z483: [ 66 155 135  63  96 103 163 128 119 126 150 167 130  78 105 142 117 157
  81  80 116 160 147 158 154 131 114 133 108]
z410: [107 119  80 145 101 122  83 123 151 182  83 159 125 101 133 160 116 131
 184 129  81 139 125 141  85  75 123  94 141]
z796: [110 121  96 141  99 121  84 124 156 186  84 159 122  90 139 169 117 143
 181 134  75 131 127 144  85  76 124 105 137]
z41: [108 143 142  98 120 121 121 134 171 190  97 155 126  68 135 177 112 200
 136 111  92 106 123 147 112  92 135 160 114]
z697: [150 127 150 162 162 126 136 119 139  90 158  83 139 143  82  92 133 111
 171 168 137 129 144  96 153 106 164 106 175]
z929: [181 159 156 129 121 127 141 153 105  99 164 162 112 157 191 147 152 126
  70 121 124 112  74 109 146 150 177 159 132]
z762: [ 44 114 128  90  65  92 148 113  89 128 159 145 118  88 150 120 133 110
  96 111 148 134 157 149 173 133 104 106 115]
z298: [ 48 126 132  76  70 144 155 118  96 119 160 156 123  88 132 127 128 125
  91  98 136 150 157 157 167 134 102 112 110]
z413: [150 127 150 162 162 126 136 119 139  90 108  83 139 179  82  92 177 111
 171 168 137 129 144  96 153 106 164 103 175]
z768: [ 86 135 136 160  83  76 133 106  96 165 125 116  86  95 181  99 127  92
  82 139 140  86 148 104 156 142 143 104 151]
z765: [ 68 123 130 147  77  82 135 106  91 161 130 117  94  89 180 100 130  86
  89 136 148  90 150 111 166 138 134 103 143]
z622: [133 104  72 132 167 154 133 130 143 136 110 134 142 163  98  82  83 145
 170  92 154 168 161 180 100 150  83 134  97]
find: [ 48 126 132  76  70 144 155 118  96 119 160 156 123  88 132 127 128 125
  91  98 136 150 157 157 167 134 102 112 110]
z298
find: [127 150 162 162 126 136 119 139  90 108]
z413

z762: [159 146 118 117 123  91 101 106  88 104]
z483: [ 55  73  88 110 112 129 139 166 173 167]
z298: [167 155 138 145 142 128 100  80  82  67]
z410: [110 129 125 143 151 148 164 144 159 173]
z929: [ 74  66 115 115 165 152 170 205 189 231]
z697: [ 81  94 101 113 116 140 139 133 158 167]
z413: [120 109 110 121 110 111 119 122 122 116]
z622: [124 127 124 128 145 145 143 134 115  95]
find: [166 173 167]
z483
find: [ 73  88 110 112 129 139 166 173 167]
z483

z622: [149  98 111 121 176 152  42 121  81 155  32 168 135  69 153 152 138]
z796: [170 106  92 107 147  55 150 205  96  66 124 169 168 104 146  74 112]
z41: [210 183 126 134 167 119 161 210 162 102 155  98 100  94 134 202 116]
z413: [102 116 210 126  93 167 202 210 119 162 134 100 155 161  98 183 134]
z762: [114 152  81 167 134  77  84 167 124 107 150 103 199 127 108 121 171]
z298: [149  98 111 124 176 152  42 121  81 120  32 168 135  69 153 152 138]
find: [102 116 210 126]
z413
find: [210 183 126 134 167 119 161 210 162 102 155  98 100  94 134 202 116]
z41
order: [134  93 167 161 102 183 116  98 155 162 119 100 210 126 202 210 134]
z413
find: [170 106  92 107 147  55 150 205  96  66 124 169 168 104 146  74 112]
z796

z768: [186 130 195 168  99  86 186]
z41: [195 126 168 134  99 141  86]
z410: [186 168 186  98 130 195  86]
howmany z410: [86]
1
order: [ 86 141  99 134 168 126 195]
z41
find: [195 126 168 134  99 141  86]
z41
order: [186  86 186 130 168 195  99]
z768
find: [186 130 195 168  99  86 186]
z768
order: [ 86 195 130  98 186 168 186]
z410

z697: [140  68 166 133  92 148  54 110 197 179 105  81  63 172  73 175  85 129
 166 136  38 118 103 169 114  90  80 192 208 132]
z41: [120 136 150 115 172 107 149 102 164  61 163 119 181 137 108 147 112 120
 109 143 146 121  92 148 110  99 190 110  87 122]
z768: [120 119 176 167  87 145 105 118 161 176 129  96  93 145  47 106  95 152
 139 203 120 138 188 119 158 162 139  88  98 139]
z413: [111 137 152 147 144 116 170 157 128  95 163 129 173 117  92  77 116 167
 163 174 140 105 189 124 181 174 151  68 107 157]
z622: [120 119 176 167  87 145 105 169 161 176 129  96  93 145  47  40 158  81
 156 134 111 133 174  69 128  97  85 179 158 140]
z929: [116 175 110 140 136 142 178 164  75 114 141 157 162  84 148 140  79  75
 135  84 132 114 123 136 131 210 142 159  97 148]
howmany z929: [136]
2
order: [148 116 175 110 140 136 142 178 164  75 114 141 157 162  84 148 140  79
  75 135  84 132 114 123 136 131 210 142 159  97]
z929
howmany z929: [84]
2
howmany z622: [120]
1

z765: [121 149 121 134  92 164 149]
z762: [134 164 122  92 149 149 121]
z622: [174 180 107 125 170 203  65]
z413: [195 111 117 173  45 180  94]
z483: [ 52  95  74  98 177 165 162]
z697: [ 75 104 104  75  75  75 104]
z796: [150 173 122 124 169 128  97]
z410: [141 170 180 138 107 109 150]
z41: [142 128 181 133 142 153 181]
z929: [ 81  78 174 114 162 156 144]
z298: [119 159 142 152 101 133 172]
howmany z41: [142]
2
find: [174 180 107 125 170]
z622
order: [149 164  92 134 121 149 121]
z765
howmany z697: [75]
4
both z796 z413: 
[173]

z929: [160 146 159 143  75 172  95 148]
z483: [ 69 122 159 159  75 159  69 159]
z41: [159 122  76 159  69 159  69 159]
howmany z483: [160]
0
both z41 z929: 
[159]
order: [159 159 159  69  69 159 122  75]
z483

z929: [142 143 172 136 134 115 125 115 136 138]
z413: [ 88 150 172  66  33  33 106  33  33 208]
z298: [ 33  33 172  33  88  33 150 208 107  66]
howmany z298: [33]
4
both z298 z929: 
[172]
find: [ 33 150]
z298
order: [138 136 115 125 115 134 136 172 143 142]
z929
howmany z298: [34]
0
order: [ 33  33  33  33  66  88 107 150 172 208]
z298

z929: [148 197 125 127 142 186 132 130 130 116 117 128 142 154 130 121 136 131
 117 120 136 130  97 126]
z762: [125 144 129 125 123 131 172 121 124 146 122 125 148 197 128 125 111 107
 151 107 127 142 151 123]
z41: [120  89 138 129 121 160 117 125  74 134 129 114  91  44 128 132 129 139
 138  60 138 111 123 151]
z622: [129 138  60 128 124  91 117 134 129 114 120 129 132  44  74 111 121 138
 151 160 138 125  89 139]
z413: [130 135 150 122 126 125 112 125 129 131 149 132 142 171 128 132 129 131
 149 136 121 125  72 135]
find: [148 197 125 127 142 186 132 130 130 116 117 128 142 154 130 121 136 131
 117 120 136 130  97 126]
z929
find: [129 138  60 128 124  91 117 134 129 114 120 129 132  44  74 111 121 138
 151 160 138 125  89 139]
z622
howmany z41: [114]
1
find: [148 197 128]
z762
order: [112 142 125 149 130  72 149 171 136 125 125 129 150 129 132 131 121 128
 126 122 135 135 131 132]
z413
order: [ 44  60  74  89  91 111 114 117 120 121 124 125 128 129 129 129 132 134
 138 138 138 139 151 160]
z622

z697: [161 103 138  46 154 113 138 157 113 126]
z762: [ 84 124 165 120  20 146 140  91 188 208]
z765: [114 151 122 119 150 187 157 141 137  73]
z413: [159  86  98 170 151 116 122 146  52 120]
z298: [ 98  96 130 125  91 104 128 118 105 162]
z622: [116 119 150 137 178 120 116 147 105  91]
z796: [ 46 138 157 103 113 103 161 126 155 154]
z41: [227  44  78 146 126 170 100 135  55 161]
z483: [164 143 174 175 137 157  38  62 168 104]
z410: [151 101 104 139 161 156 136 136  60 106]
z929: [234  73 101 138 176 202 125 166  79 125]
z768: [ 62 164 137 104 175 157 174 168 143  37]
order: [ 46 103 103 113 126 138 154 155 157 161]
z796
find: [101 104 139 161 156 136 136  60]
z410
both z697 z768: 
[157]
howmany z697: [138]
2
order: [ 46 103 113 113 126 138 138 154 157 161]
z697
order: [ 37  62 104 137 143 157 164 168 174 175]
z768
howmany z483: [158]
0

z622: [149 150 127 132 132 117 120 109]
z41: [120 133 133 127 164 150 109 149]
z697: [132 150 127 132 132 164 120 109]
howmany z697: [150]
1
find: [132 150 127]
z697
find: [132 132 164 120 109]
z697
order: [132 120 132 132 127 164 109 150]
z697
find: [120 133 133 127 164 150 109 149]
z41

z929: [136 134 126 122 186 110 158 177 148 111 138 131]
z41: [189  76 158 127 113 157 156 148 116 120 116 113]
z410: [137 134 134 122 186 110 134 186 148 111 186 122]
z413: [159 140  98 121 127 112  75 157  98 154 116 195]
z762: [162 132 121 157 158 107 146 150 146 104 151 121]
z765: [195  75 159 127 112 157  98  75 133 191 132 143]
z796: [193  75 160 122 117 120 135 104 121 118 141 107]
z298: [195  75 159 127 112 157  98 153 116 117  98 140]
z483: [132 115 106 113 139 130 178  75 133 192 108 133]
z622: [ 75 178 133 139 192 131 106 115 133 113 130 108]
z697: [224 127 116 124 134 104 133  94 144  96 113 127]
both z622 z796: 
[75]
howmany z410: [134]
3
order: [ 75  98  98 112 116 117 127 140 153 157 159 195]
z298
howmany z622: [192]
1
find: [139 192 131 106 115 133 113]
z622
order: [133 192 108 133 132 115 106 113 139 130 178  75]
z483
both z483 z796: 
[75]

z622: [ 80  91  76 148 156 137 127 106  97 125  81 130 122 135 109 134 108 141
 137  96  82  78 112  18 133  87  95  86 160 109 176 136  83 124 115 192
 147 145]
z697: [ 87  91 124  96 132 136 147 141  86 148  76 115 160 108  18  78 135 127
  95 192 109  83  82 130  81  97 112 145 106  80 122 109 134 176 125 156
 137 137]
z768: [116 147 160 152 155 108 178  78 110 110 109 179 127 146 132  89 146 126
 148 126  42 102  81  95 125 138 122 192  18 132 135  84 105  88  94 112
  76 140]
z796: [137 187 191 127 148 115  68 146  82 171 165 166  77 115  97 123 133 133
  78 137 146 130 169 146  91 155 161 117 178  87  91 124  96 132 136 144
 141  86]
find: [ 87  91 124  96 132 136 144 141  86]
z796
find: [137 187 191 127 148 115  68 146  82 171 165 166  77 115  97 123 133 133
  78 137 146 130 169 146  91 155 161 117 178  87  91 124  96 132 136 144
 141  86]
z796
find: [ 80  91  76 148 156 137 127 106  97 125  81 130 122 135 109 134 108 141
 137  96  82  78 112  18 133  87  95  86 160 109 176 136  83 124 115 192
 147 145]
z622
order: [145 147 192 115 124  83 136 176 109 160  86  95  87 133  18 112  78  82
  96 137 141 108 134 109 135 122 130  81 125  97 106 127 137 156 148  76
  91  80]
z622
order: [122 109 134 176 125 156 137 137  87  91 124  96 132 136 147 141  86 148
  76 115 160 108  18  78 135 127  95 192 109  83  82 130  81  97 112 145
 106  80]
z697
find: [148 126  42 102]
z768
howmany z796: [146]
3

z298: [116 102  96 107 112 121 111 144 127 146 121 126 134 140 121 142 126 104
 113 109 126 151 102 120 119 136 101 150 116 110 110 143 149 158 155 135
 136 137 128 120 125 143 123 127 137 123 135 120  99 126 117  88 124 155
 137 113]
z413: [109 120 118 112 125 138 135 141 133 132 141 148 112 136 118 147 109 133
 118 132 123 166 122 120 147 147 113 139 111 135 128 142 120 150 137 141
 121 135 110 122 124 132 129 160 143 131 136 117 133 119 131 114 125 137
 124 114]
z929: [215 126 186 125 154 144 122 117 133 111 130 147 111 132 122 101 141 125
 126 149 102 107 143 121 138  98 158 134  93 126 169 111 144 119  85 116
 127  94 163 126 117 146 118 118 150 138 116 163 139 166 109 134 124 110
 132 112]
z768: [117 143 134 128 145 132 139 124 118 130 147 130 125 144 129 141 127 153
 127 119 108 145 152 123 146 148 119 123 112 134 107 141 129 137 116 129
 130 128 117 126 141 124 120 131 113 137 130 130 140 125 136 132 140 145
 114 137]
z765: [109 132 122 122 139 137 144 129 125 129 149 141 121 138 124 142 115 146
 122 129 117 155 135 126 158 152 116 138 108 131 121 142 123 144 119 133
 124 136 114 126 136 127 121 145 127 139 135 123 137 125 134 124 130 131
 117 132]
z796: [ 99 138 126 129 128 132 160 107 133  95 118 119 161 139 118  86 138 104
 133 119 125  94 144 143 106 111 144 126 108 126 136 105 115  89 142 123
 124 133 171 130 113 144 156 106 137 116 161 120  90 134 128 137 164 127
 144 111]
z762: [127 109 135 160 142 121 120 152 149  91 139 131 106 105 159 113 110 137
 142 159 155 124  99 159 108 106 130 159 146 114 138 104 110 167 122 109
 137 142 115 123 137 114 111 150 137 126 122 159 134 130 132 153  97 137
 126 155]
z483: [130 110 107 112 113 151 122 113 110 145 104 129 167 138 138 129 126 129
 136  94 140 109 115 156 122 125 136 123 126 136 108 126 155 125 135 133
 127 129 148 125 158 122 129 122 110 152 161  95 119 122 114 133 134 145
 144 112]
find: [126 136 108]
z483
howmany z298: [109]
1
howmany z762: [137]
5
howmany z298: [110]
2
order: [113 116 102  96 107 112 121 111 144 127 146 121 126 134 140 121 142 126
 104 113 109 126 151 102 120 119 136 101 150 116 110 110 143 149 158 155
 135 136 137 128 120 125 143 123 127 137 123 135 120  99 126 117  88 124
 155 137]
z298
find: [130 110 107 112 113 151 122 113 110 145 104 129 167 138 138 129 126 129
 136  94 140 109 115 156 122 125 136 123 126 136 108 126 155 125 135 133
 127 129 148 125 158 122 129 122 110 152 161  95 119 122 114 133 134 145
 144 112]
z483
howmany z796: [113]
1

z762: [228 104 145 124  97 112 107 115 137 163 146 168 124 176 209 127 120 122
 115 113 109 133 118]
z41: [179 130 154 123 126 149 125 148 146 107 133 103 167 116  73 146 161 150
 145 100 159 144 133]
z796: [128  99 125 108  71 154 101 153 120 103 112  87  86 136 199 109  90 153
 145 159 143 160  96]
z929: [124 107 109 122 145 112 133 114 118 209 115 137 176 168 113 146 163 104
 127  97 124 120 228]
z765: [ 61  94  68 123 136 118 127 119  93 152 110 127  91 133 222  83  97  91
 129 167  97 129 142]
z298: [116 113 120 101 101 114 101 115  95 138 108 230 143 119 113 126 138  91
 118 103 113 120 132]
z697: [ 71 113 112 157 147  75 154  72 166 134 149 155  96 139 125 165 104 156
  71 132 132  64  91]
z413: [116 113 120 101 230 114 101 115  95 138 125 230 230 119 113 126  99 126
 118 157 108 120  71]
z410: [144 112 152 118  62 120 113 119 144 186 118  84 108 220 171 167 100 177
 112 132 148 124 151]
z622: [136 129 142  94 152 167  83 134 110 118 123  93 127 127 129 119  91  61
  91 222  97  68  97]
howmany z413: [230]
3
both z765 z697: 
[91]
order: [ 97 104 107 109 112 113 114 115 118 120 122 124 124 127 133 137 145 146
 163 168 176 209 228]
z929
order: [ 93 133  97 118 123 167  97 142  83 110  68  94 119 152  61 129 127 222
 136  91 129  91 127]
z765

z796: [ 72 100 141 155 126 165 121]
z483: [ 72 114 131 199 134 142  95]
z410: [ 68 107  68  67 129 189 107]
z762: [124 147  72 111  69 146 118]
z622: [124 147  72 111  69 146 116]
z929: [ 68 107 144 129 190 106 116]
z765: [145 106 145 145 106  66 145]
howmany z765: [144]
0
order: [107 189 129  67  68 107  68]
z410
howmany z410: [106]
0
howmany z929: [68]
1

z762: [142  77 150 193  82  74 115 125]
z413: [177  92  89 120  93 104 122 127]
z697: [107 203  95  33 196 205 146 131]
z483: [121  90 145 177  93  89 120 126]
howmany z483: [120]
1
find: [177  93  89]
z483
find: [107 203  95  33]
z697
find: [177  93  89 120]
z483
order: [131 146 205 196  33  95 203 107]
z697
find: [121  90 145 177  93]
z483

z298: [ 93 108 200 115  17 209]
z765: [129 199  95  60 238  68]
z41: [112  52  63  27  52 115]
z762: [161 142  27  52  63 115]
find: [112  52  63  27  52 115]
z41
find: [142  27  52]
z762
find: [ 63  27  52 115]
z41
both z41 z298: 
[115]

z929: [151 167 137 135 145 160 136 150 204 104  95 103 171 113 146 133  81 164
 151 151 146 103 139 146  95 107 142 123 138 147 118 124  96 120 135 142
 142  83 198 196 162 124  75 127 105 136]
z765: [119 131 122 144 172 118 132 133 105 140 123  64 126 131  84 116 128 103
 203 137 124 156 142 134 104 142 131 201 137 116 156 140 151 122 167  79
 116 155 165 126 137 147 161 117  92 165]
z483: [153 141 142 126 120 135 133 140 146 108 121 137 122 104 161 146 129 147
  99 110 140 134 139 161 156 143 167  60 107 128 103 110 140 126 101 127
 116  58  90  77 106 100 120 131 163 142]
z762: [123 124 137 132 165 117 119  84 201 156 133 116 134 104 137 131 172 167
 131 104 142 140 131 147 126 118 142 144 105 151 161 126 203 122 128 137
  64  92 156  79 116 122 165 140 155 116]
order: [137 116 156 140 151 122 167  79 116 155 165 126 137 147 161 117  92 165
 119 131 122 144 172 118 132 133 105 140 123  64 126 131  84 116 128 103
 203 137 124 156 142 134 104 142 131 201]
z765
order: [116 155 140 165 122 116  79 156  92  64 137 128 122 203 126 161 151 105
 144 142 118 126 147 131 140 142 104 131 167 172 131 137 104 134 116 133
 156 201  84 119 117 165 132 137 124 123]
z762
order: [ 64  79  84  92 103 104 105 116 116 116 117 118 119 122 122 123 124 126
 126 128 131 131 131 132 133 134 137 137 137 140 140 142 142 144 147 151
 155 156 156 161 165 165 167 172 201 203]
z765
find: [123 124 137 132 165 117 119  84 201 156 133 116 134 104 137 131 172 167
 131 104 142 140 131 147 126 118 142 144 105 151 161 126 203 122 128 137
  64  92 156  79 116 122 165 140 155 116]
z762
howmany z483: [100]
1

z929: [178 116 157 157 115]
z41: [ 75 153  72  74 185]
z768: [ 98  62  25  74 193]
both z41 z768: 
[74]
order: [ 74 185  75 153  72]
z41

z768: [ 65 170 225 100 105 116  57 108 157  91  80]
z413: [ 90 125 164 149 178 152  95  90 121 176  75]
z410: [183 166 140 192  91 109 169  99  58  98  93]
z796: [152 164  95 125 121 148  90 176  95 178 133]
z929: [ 29 109 130  84 189  91  35 137 175 122  72]
z697: [ 91 121  69 110 170 115  82 115  35 151 167]
z298: [170 145 133 227 174  63 155 105  68 150  67]
order: [125 164 149 178 152  95  90 121 176  75  90]
z413
find: [122  72]
z929
both z410 z768: 
[91]
howmany z413: [90]
2
howmany z796: [122]
0
find: [166 140]
z410
find: [ 91 109]
z410

